Below is a small trained network, with its code and all its weights. Each question gives an input and a target symbol and asks what happens when units are switched off, that is, made to give their printed mean instead of their output.

import numpy as np


def w(rows, s, z=0):
    codes = np.array(rows[::2]) - 128.0
    scale = np.full(codes.shape[1], s)
    scale[-1] = z or s
    return codes * scale


def f(y):
    return np.maximum(y, 0)


def softmax(a):
    e = np.exp(a - a.max(-1, keepdims=True))
    return e / e.sum(-1, keepdims=True)


def log_softmax(a):
    a = a - a.max(-1, keepdims=True)
    return a - np.log(np.exp(a).sum(-1, keepdims=True))


def net(x, mask):
    ids = ['αβγδεζηθλξπστψω'.index(c) for c in x.split()]
    T = len(ids)
    res = E[ids] + P[:T]
    u = 0
    for l in range(2):
        r = res
        for j in range(2):
            rows = slice(2 * j, 2 * j + 2)
            q, k, v = (r @ M[l][rows].T for M in (Q, K, V))
            z = softmax(np.where(np.tri(T) > 0, q @ k.T / 2**0.5, -1e9)) @ v
            o = O[l][rows]
            res = res + np.where(mask[u + j], z, o[:, -1]) @ o[:, :-1]
        u += 2
        y = f(res @ A[l][:, :-1].T + A[l][:, -1])
        res = res + np.where(mask[u : u + 8], y, B[l][:, -1]) @ B[l][:, :-1]
        u += 8
    return log_softmax(res[-1] @ U[:, :-1].T + U[:, -1])


Q, K, V, O, A, B = {}, {}, {}, {}, {}, {}
E = w([
[159,79,40,80,127,114,95,98],'α',
[126,75,92,178,143,163,69,115],'β',
[113,85,186,181,103,176,147,84],'γ',
[116,182,137,99,109,196,63,124],'δ',
[127,155,203,69,79,99,219,145],'ε',
[76,143,117,192,92,144,94,178],'ζ',
[88,107,173,136,214,36,146,141],'η',
[145,94,170,128,169,118,89,90],'θ',
[183,142,166,88,146,187,55,101],'λ',
[93,166,54,119,95,91,112,217],'ξ',
[172,149,130,135,183,95,50,148],'π',
[166,168,125,134,117,117,48,187],'σ',
[107,96,74,96,135,181,100,91],'τ',
[129,54,115,163,121,82,124,114],'ψ',
[117,60,77,128,4,86,202,179],'ω',
],0.019)
P = w([
[126,40,113,84,156,188,72,180],'0',
[115,197,136,144,39,66,88,104],'1',
[174,109,65,136,177,189,194,144],'2',
[131,188,128,137,41,58,88,93],'3',
[195,154,64,152,189,191,251,135],'4',
[137,177,133,146,30,57,79,96],'5',
],0.013)
Q[0] = w([
[74,143,174,164,122,51,39,112],'0.h0',
[164,102,115,234,141,181,146,139],'0.h0',
[207,114,152,161,116,175,254,147],'0.h1',
[173,143,126,93,73,51,109,120],'0.h1',
],0.0084)
K[0] = w([
[100,3,213,97,116,70,19,153],'0.h0',
[204,109,104,203,246,211,174,169],'0.h0',
[218,200,68,226,112,98,236,63],'0.h1',
[181,80,190,60,48,62,110,153],'0.h1',
],0.0073)
V[0] = w([
[193,94,98,115,115,149,108,190],'0.h0',
[79,193,176,254,25,131,47,115],'0.h0',
[148,111,201,135,113,72,71,133],'0.h1',
[72,65,101,109,209,127,157,118],'0.h1',
],0.0051)
O[0] = w([
[135,129,66,74,192,69,69,109,250],'0.h0',
[89,199,227,253,110,174,157,184,2],'0.h0',
[137,186,241,221,169,97,71,109,116],'0.h1',
[151,26,213,126,73,112,253,94,219],'0.h1',
],0.0055,0.0016)
A[0] = w([
[119,255,141,154,61,127,106,118,181],'0.n0',
[135,67,164,143,181,240,131,90,78],'0.n1',
[152,105,93,123,104,236,94,58,43],'0.n2',
[171,95,154,120,216,139,125,69,58],'0.n3',
[72,161,180,101,50,105,180,93,200],'0.n4',
[177,138,122,51,147,100,100,76,104],'0.n5',
[82,131,94,136,74,176,89,18,255],'0.n6',
[143,127,74,103,48,57,105,152,90],'0.n7',
],0.0097,0.0033)
B[0] = w([
[121,53,117,148,158,84,170,91,254],'0.n0',
[1,154,108,168,128,143,113,56,179],'0.n1',
[39,177,142,123,183,68,138,119,177],'0.n2',
[168,134,97,180,132,121,132,26,180],'0.n3',
[163,136,123,130,161,122,40,150,229],'0.n4',
[123,136,147,181,98,52,95,125,180],'0.n5',
[130,150,162,113,172,54,147,195,201],'0.n6',
[99,171,186,94,211,132,122,104,224],'0.n7',
],0.0088,0.0092)
Q[1] = w([
[172,150,39,78,144,210,187,80],'1.h0',
[118,85,19,109,254,199,139,68],'1.h0',
[115,99,7,81,163,205,191,58],'1.h1',
[61,88,179,119,56,94,122,95],'1.h1',
],0.0082)
K[1] = w([
[164,224,115,168,87,72,217,121],'1.h0',
[171,224,51,157,126,150,205,102],'1.h0',
[150,239,44,177,50,60,253,101],'1.h1',
[2,32,143,102,82,110,72,98],'1.h1',
],0.0084)
V[1] = w([
[77,45,204,122,189,57,217,135],'1.h0',
[152,247,254,51,128,68,143,85],'1.h0',
[45,162,104,104,144,135,105,135],'1.h1',
[113,158,3,50,169,140,152,209],'1.h1',
],0.0083)
O[1] = w([
[211,161,95,119,98,206,120,137,251],'1.h0',
[160,159,250,99,186,148,163,110,106],'1.h0',
[96,64,99,80,121,170,180,143,195],'1.h1',
[67,55,160,132,123,170,51,157,135],'1.h1',
],0.012,0.014)
A[1] = w([
[122,132,77,44,44,165,199,127,166],'1.n0',
[67,147,131,183,79,107,197,11,143],'1.n1',
[158,110,114,124,205,35,134,88,110],'1.n2',
[63,170,108,134,117,242,140,182,2],'1.n3',
[174,253,112,189,117,29,47,109,97],'1.n4',
[72,7,89,161,176,72,174,72,201],'1.n5',
[4,23,156,198,123,153,83,57,68],'1.n6',
[58,99,236,123,160,91,147,46,87],'1.n7',
],0.0072,0.0049)
B[1] = w([
[149,123,169,221,153,197,92,99,218],'1.n0',
[213,181,125,95,72,53,82,249,187],'1.n1',
[125,2,141,157,109,62,140,179,204],'1.n2',
[51,133,166,201,207,47,217,182,172],'1.n3',
[34,139,151,141,117,195,186,161,226],'1.n4',
[140,127,248,12,21,155,87,78,247],'1.n5',
[172,242,31,94,210,141,183,147,237],'1.n6',
[89,132,17,215,139,193,111,18,190],'1.n7',
],0.0079,0.013)
U = w([
[152,76,108,74,169,87,169,109,125],'α',
[138,193,61,81,120,150,95,100,54],'β',
[106,219,158,132,70,171,129,143,151],'γ',
[86,159,144,178,184,135,113,100,148],'δ',
[180,156,183,68,136,143,106,138,145],'ε',
[69,133,36,172,106,127,124,154,67],'ζ',
[184,114,34,143,168,130,151,108,134],'η',
[149,158,114,59,91,85,118,149,144],'θ',
[103,179,82,129,124,82,113,52,171],'λ',
[135,123,106,77,160,89,180,189,89],'ξ',
[92,96,149,124,101,116,134,149,181],'π',
[158,179,94,152,158,88,2,191,254],'σ',
[103,106,133,71,95,175,187,79,36],'τ',
[124,104,103,120,49,176,86,106,115],'ψ',
[117,69,127,129,118,200,128,171,87],'ω',
],0.0087,0.0051)

Each question gives the input, a string of symbols that net reads in full, and the target symbol t.
The units are the heads (2 rows each of Q, K, V and O) and the neurons (one row each of A and B). Each row of codes is followed by its name. A weight is (code - 128) times the scale printed after its matrix; where a second scale follows, it is the last column's (O, A, B and U).
mask holds one flag per unit, layer by layer, with each layer's heads first. A switched-off unit (its flag False) gives its mean, the last column of its rows in O or B, instead of its output. The means were averaged over made-up inputs and are rounded, as every weight is.
A unit's drop is (log p(t) with every unit on - log p(t) with that unit switched off) / (log p(t) with every unit on - log p(t) with every unit switched off).
The circuit of an input: a set's keep is (log p(t) with only the set's units on - log p(t) with every unit switched off) / (log p(t) with every unit on - log p(t) with every unit switched off). Starting from the 12 units with the biggest drops (on a tie, the unit counted first), units are removed one at a time, each time the one whose removal leaves the highest keep (on an exact tie, the one counted first), for as long as the keep stays at least 0.8.
circuit, biggest first: the units of the circuit, biggest drop first
unit that matters most: the unit with the biggest drop
top k neurons: the k neurons with the biggest drops, biggest first
top k neurons in layer l: the k neurons of layer l with the biggest drops, biggest first
input γ γ η σ, target η: circuit, biggest first	[0.n1, 1.h1, 1.n5]
input ξ ξ γ θ γ γ, target β: unit that matters most	1.n6
input β α ξ, target ξ: top 4 neurons	[1.n6, 1.n3, 0.n0, 0.n7]
input η γ ξ δ ψ ζ, target γ: circuit, biggest first	[1.n4, 1.h1, 0.h1]
input η η ε ε σ λ, target γ: circuit, biggest first	[1.n4, 1.h1, 0.h1]
input ω ψ ε σ γ ζ, target σ: circuit, biggest first	[1.h1, 0.h0, 1.n6]
input ω τ ε ω δ ω, target σ: top 2 neurons in layer 1	[1.n5, 1.n4]
input β β β π ε ω, target ψ: circuit, biggest first	[1.h0, 1.n5]
input ε δ δ ε, target δ: circuit, biggest first	[0.n0, 1.h0, 1.n7, 1.n5]
input β ε α β, target ψ: top 3 neurons in layer 0	[0.n1, 0.n7, 0.n4]
input ζ ε α ζ, target θ: top 3 neurons	[0.n0, 1.n5, 1.n6]
input δ γ γ, target γ: circuit, biggest first	[0.n1, 1.n1, 1.n5, 0.n4]
input π γ η ε η η, target π: top 3 neurons in layer 1	[1.n2, 1.n4, 1.n6]
input ε γ ε τ γ ω, target δ: unit that matters most	0.n0
input σ β η, target η: circuit, biggest first	[1.h0, 1.n5, 0.n3]
input β ζ δ α, target ψ: circuit, biggest first	[1.h0, 1.n5, 0.n5]
input π η γ σ ψ, target ψ: top 2 neurons in layer 1	[1.n5, 1.n6]
input ε η η τ ζ, target ζ: circuit, biggest first	[1.h0, 0.h1]
input ζ η ω ε, target θ: top 2 neurons	[0.n0, 1.n5]
input τ ε ζ ε, target ω: top 2 neurons in layer 0	[0.n2, 0.n0]
input η ε ε γ σ β, target γ: circuit, biggest first	[1.n4, 1.h1, 1.h0, 0.h1]
input ω ω δ, target δ: top 2 neurons	[0.n2, 1.n3]
input ω θ ω γ ξ γ, target σ: top neuron in layer 0	[0.n7]
input λ γ γ σ ξ ξ, target α: top 4 neurons in layer 0	[0.n0, 0.n2, 0.n1, 0.n5]
input β γ η ξ ζ η, target ψ: top 4 neurons	[0.n1, 0.n2, 1.n5, 0.n7]
input α ξ η δ σ γ, target ε: top 2 neurons	[0.n2, 0.n7]
input ψ γ σ η ζ, target ζ: unit that matters most	1.n3
